-3.962  6.790  2.264  3.292  0.244  -4.704
-4.227  2.421  -0.439  4.695  1.625  0.924
2.540  3.262  -1.542  2.850  4.706  -3.916
value 6.790, -4.704

-6.155  0.528  -0.206  -0.950  1.869 value 1.869, -6.155

5.958  -0.915  3.324  -0.503
5.958  -2.808  2.872  -0.181
6.725  -2.167  -1.322  -0.181
value 6.725, -2.808

-1.909  -6.804  2.162  -1.793  4.724  -0.606  -2.091
2.504  -3.180  2.994  2.887  1.969  -0.691  -3.946
-3.829  -1.650  0.853  -3.195  3.400  -1.194  1.341
value 4.724, -6.804

2.793  -5.422  -3.032  1.874 value 2.793, -5.422

0.385  -0.837  0.933  -2.767  -2.445  -2.730  -5.768
-0.314  -1.896  3.615  5.053  -0.885  -2.617  -3.315
1.635  -0.717  -0.450  0.414  -1.226  2.625  0.846
value 5.053, -5.768

5.464  2.436  5.269  4.036  -0.575 value 5.464, -0.575
---
-2.984  -5.520  3.805  -7.419  6.334 ⇒ 3.805, 6.334

-1.442  -3.859  -5.896  2.136  0.793  -3.116  1.847 ⇒ 2.136, 2.136

6.776  4.032  3.802  -1.283  -3.056  0.391  0.706 ⇒ -1.283, 6.776

-7.437  -0.754  7.069  2.452  1.737  1.591  -0.770 ⇒ 2.452, 7.069

3.249  -5.339  -3.597  -5.380  -5.608 ⇒ -3.597, 3.249

0.926  0.756  -1.293  -5.404  3.219  3.048  -0.209 ⇒ -5.404, 3.219

-4.727  0.635  -1.691  5.514  4.574 ⇒ -1.691, 5.514

-0.047  0.985  -6.082  0.613  1.437  -6.216  5.651 ⇒ 0.613, 5.651

-3.616  -4.853  0.856  3.972  -0.697  -7.161  -1.304
-1.963  -3.858  -4.814  -3.758  4.360  1.947  -1.798
2.185  1.650  0.866  -6.455  -1.281  2.196  -4.318
⇒ -3.758, 4.360
---
array([3084, 7485, 9137, 6655, 3352]) Answer: 3084
array([942, 856, 540, 512, 374, 733, 217]) Answer: 942
array([-47,  -7,  15,   2,  46,  -4,   5]) Answer: -47
array([52, 11, 48, 81, 10, 57]) Answer: 52
array([2, 4, 5, 6, 8]) Answer: 2
array([ 11, -10,  -1, -34,  29, -13,  36]) Answer: 11
array([ 43,  23,  42,  49, -25]) Answer: 43
---
[-1.921, -5.349, 0.486, -3.408, 0.190, -0.232, 1.176]: 0.190
[5.191, 1.598, 6.482, -0.756, 5.387]: 5.387
[-1.668, 0.019, 1.004, -2.575, 6.249, -3.603, 3.840]: 6.249
[0.499, 6.384, -1.655, 6.519, -6.361, -4.813, 4.259]: -6.361
[7.148, 1.636, 2.052, -5.001, -2.836, 1.764, -1.420]: -2.836
[0.447, -2.879, -2.598, 0.617, -5.317, -0.328]: -5.317
[-2.772, -3.248, -5.991, 0.254, -3.143, 2.596]: -3.143
[-2.318, 4.179, -0.184, -5.752, -5.553]: -5.553
---
[ 689 -576 -640 -341  -70] value -640
[30 11 55 95 75] value 55
[ 89  64  35 219   2] value 35
[6 0 8 2 4] value 8
[ 749 -575 -923  428 -515] value -923
[3 3 7 7 1] value 7
[-43  38  20  17  -6] value 20
---
1.500,-0.039,3.898,0.447,-4.788,4.083
-2.377,-0.017,1.580,-1.351,7.335,-0.570
3.737,-0.036,-4.816,2.776,-4.490,-1.502
ans = 2.776

-2.470,-4.967,2.452,1.796,-5.990
-0.659,-2.575,-0.781,-0.504,3.719
4.218,0.764,6.135,3.893,6.112
ans = 6.135

-2.258,-2.946,0.918,-1.274,-4.338,-3.664,-2.956
-0.849,2.010,3.521,-1.576,-4.607,6.074,-2.591
2.517,4.001,-1.753,-3.373,3.140,3.815,3.091
ans = 3.140

-0.305,2.698,-0.746,0.227,2.111,-0.184
-0.544,-5.728,2.941,-1.540,-3.093,0.574
2.413,2.534,0.873,1.587,-3.233,1.037
ans = 1.587

3.317,5.683,4.504,5.456,2.564,1.220,3.777
-2.916,-1.321,-1.375,-1.616,0.970,-3.969,1.626
1.631,0.363,1.597,1.484,0.713,0.177,-0.678
ans = 0.713

-5.319,0.014,-0.539,-5.927,-6.754
-6.213,0.670,1.308,-4.442,-5.154
4.689,-4.434,1.170,-2.624,-3.045
ans = 1.170
---
[[-0.633 -0.401  0.221 -0.607  1.395 -0.860 -0.811]
 [-0.532  0.967  0.252 -0.416 -0.437 -1.041  0.881]
 [-0.181 -1.485 -0.155  0.307  1.441 -1.041  0.166]] ⇒ -0.633, 0.166

[-148.4  -61.2   16.3   51.7   -8.5  180.4] ⇒ -148.4, 180.4

[[-0.15  0.14  0.04  0.13]
 [ 0.02 -0.01  0.06 -0.04]
 [ 0.00  0.10  0.04  0.09]] ⇒ -0.15, 0.09

[[-0.12  0.91 -1.90 -0.97 -0.03 -0.33]
 [ 0.06  0.77 -1.05 -0.43 -0.62  0.75]
 [ 0.16 -1.40  0.88  1.49 -2.16  1.18]] ⇒ -0.12, 1.18

[ 0.057 -0.097  0.016 -0.033  0.117] ⇒ 0.057, 0.117

[ 0.977  0.027 -1.404  1.733] ⇒ 0.977, 1.733

[[ 0.0  1.0 -0.9 -0.6]
 [ 0.3 -0.5  1.3  1.9]
 [ 0.1  1.3 -1.4 -1.7]] ⇒ 0.0, -1.7

[[ 0.026 -0.056 -0.041 -0.138 -0.017]
 [ 0.208  0.005  0.053 -0.197  0.028]
 [ 0.043  0.026 -0.110 -0.078 -0.066]] ⇒ 0.026, -0.066

[ 10.9 -18.7  -4.6   7.9 -19.3   9.7   4.7] ⇒ 10.9, 4.7
---
[[2.116, 1.488, -1.499, -0.168, -1.855, 7.054],
 [4.850, -0.298, 5.421, 3.764, -0.928, 3.233]] result: 7.054, 5.421

[-5.453, 6.412, 0.537, 0.876, 4.870, 0.953, 7.288] result: 7.288, 6.412

[-5.452, -5.943, -4.413, -2.356, -3.208, 4.443] result: 4.443, -2.356

[-0.039, 7.220, 3.505, -5.106, -0.714, -1.430] result: 7.220, 3.505

[-0.156, -5.340, -0.682, -2.116] result: -0.156, -0.682

[[-3.935, 5.088, -4.872, -2.406, -0.311, -4.494, -1.777],
 [4.303, -0.137, -4.701, -5.285, 2.398, 0.716, 6.976],
 [-2.052, -0.625, 0.113, -3.695, 4.897, -3.745, -3.029]] result: 6.976, 5.088
---
[[2.652, 0.306, -4.740, -0.916], [5.822, -1.515, 1.061, -0.916], [-1.138, -1.420, -0.615, -0.916]] → -0.615
[4.265, -6.186, 0.095, -0.889, -1.364] → -0.889
[2.026, -0.339, -3.724, -7.335] → -3.724
[-5.376, 1.362, 1.872, -3.127] → 1.872
[0.650, -6.273, 2.186, -3.318] → 2.186
[-5.744, -6.392, -1.647, -2.582] → -1.647
[-0.854, 1.015, -4.233, -1.987, -5.871, 0.971, 2.509] → 0.971
---
[[6 4 5 5 5 4 4 4 5 5 7 4 5]
 [5 3 6 5 5 4 5 7 5 5 4 4 5]
 [5 4 5 5 5 5 4 5 5 5 6 4 5]
 [3 8 2 4 2 8 3 2 2 3 2 5 3]
 [5 6 5 5 5 2 6 5 5 5 5 7 5]
 [6 4 5 5 5 5 4 5 5 5 7 3 5]
 [6 6 5 5 5 4 4 3 5 5 7 5 5]
 [5 4 5 5 5 5 5 5 5 5 5 4 5]
 [5 5 5 5 5 5 4 4 5 5 5 4 5]
 [5 4 4 5 4 7 4 5 5 4 6 3 4]] out 5

[[-482 -731  -57 -746  879 -656  614 -437  685 -109]
 [ 430  -90 -138  326 -269 -210 -499 -318  222  622]
 [-374  331 -464 -887 -214  787 -893 -909 -939  196]
 [ 684 -850  337  327 -564  223 -922 -707   -3 -304]
 [ 737 -402 -594  561 -345  425  431 -546 -115  478]
 [ 406  371  409  129 -750 -507 -184 -704 -114 -917]
 [-759 -861 -794   26  817  -39 -858 -561 -322 -441]] out 737

[[-15  -1  12  -5  -1  15  -1   1   6  -4]
 [ -7 -15  -3  -9  12  -2   4   6  18  -8]
 [-30 -17   2 -28  10  10  16  17  22  -5]
 [ 30   7   4  13  -1 -12 -11   9 -11  -1]
 [ 23  22 -13  19   8 -10   0   7 -15   2]
 [ -7  13 -11  11  27  19   6 -13  11  10]
 [ 14  11  18   5 -12  -8  -3   4  -5   1]
 [ 16  18  -9  10  10 -17  -1   5  -7  -3]
 [  4  -1  -2  15   8   6  -6   0   4   1]
 [  2   4  -1   8   8   3   4   3   5   4]] out 16

[[5 7 7 2 1 2]
 [2 1 7 1 0 4]
 [1 4 5 5 6 4]
 [3 0 6 3 1 5]
 [4 3 1 0 2 5]
 [7 6 6 1 2 7]
 [1 6 0 2 2 2]
 [6 5 3 1 3 3]
 [7 4 2 5 3 0]] out 1

[[116 133  98 112 126 111 112  87 114 102 123 117 115  67]
 [100 125 126 118  95 117 137  93 113 118 110 109 119  30]
 [125 122 104 130 111 114 107 124 119  90 111 108 125  31]
 [105 105 130 109 121 120 130 124 116 126 124 113 118 166]
 [106 120 132 107 109 122 124  55 115 111 114 115 117 119]
 [117 113 118 116 129 117 119 112 114 106 109 117 118 219]
 [115 119  85 106 121 108 109  80 118 103 123 125 120 152]
 [135 110 149 103 104 110 126 123 114 122 123 107 114 160]
 [112 119  94 108 114 113  97 146 118 133 117 108 107 171]
 [147 103  75 118 119 114 109 135 117  90 123 115 108 131]] out 135
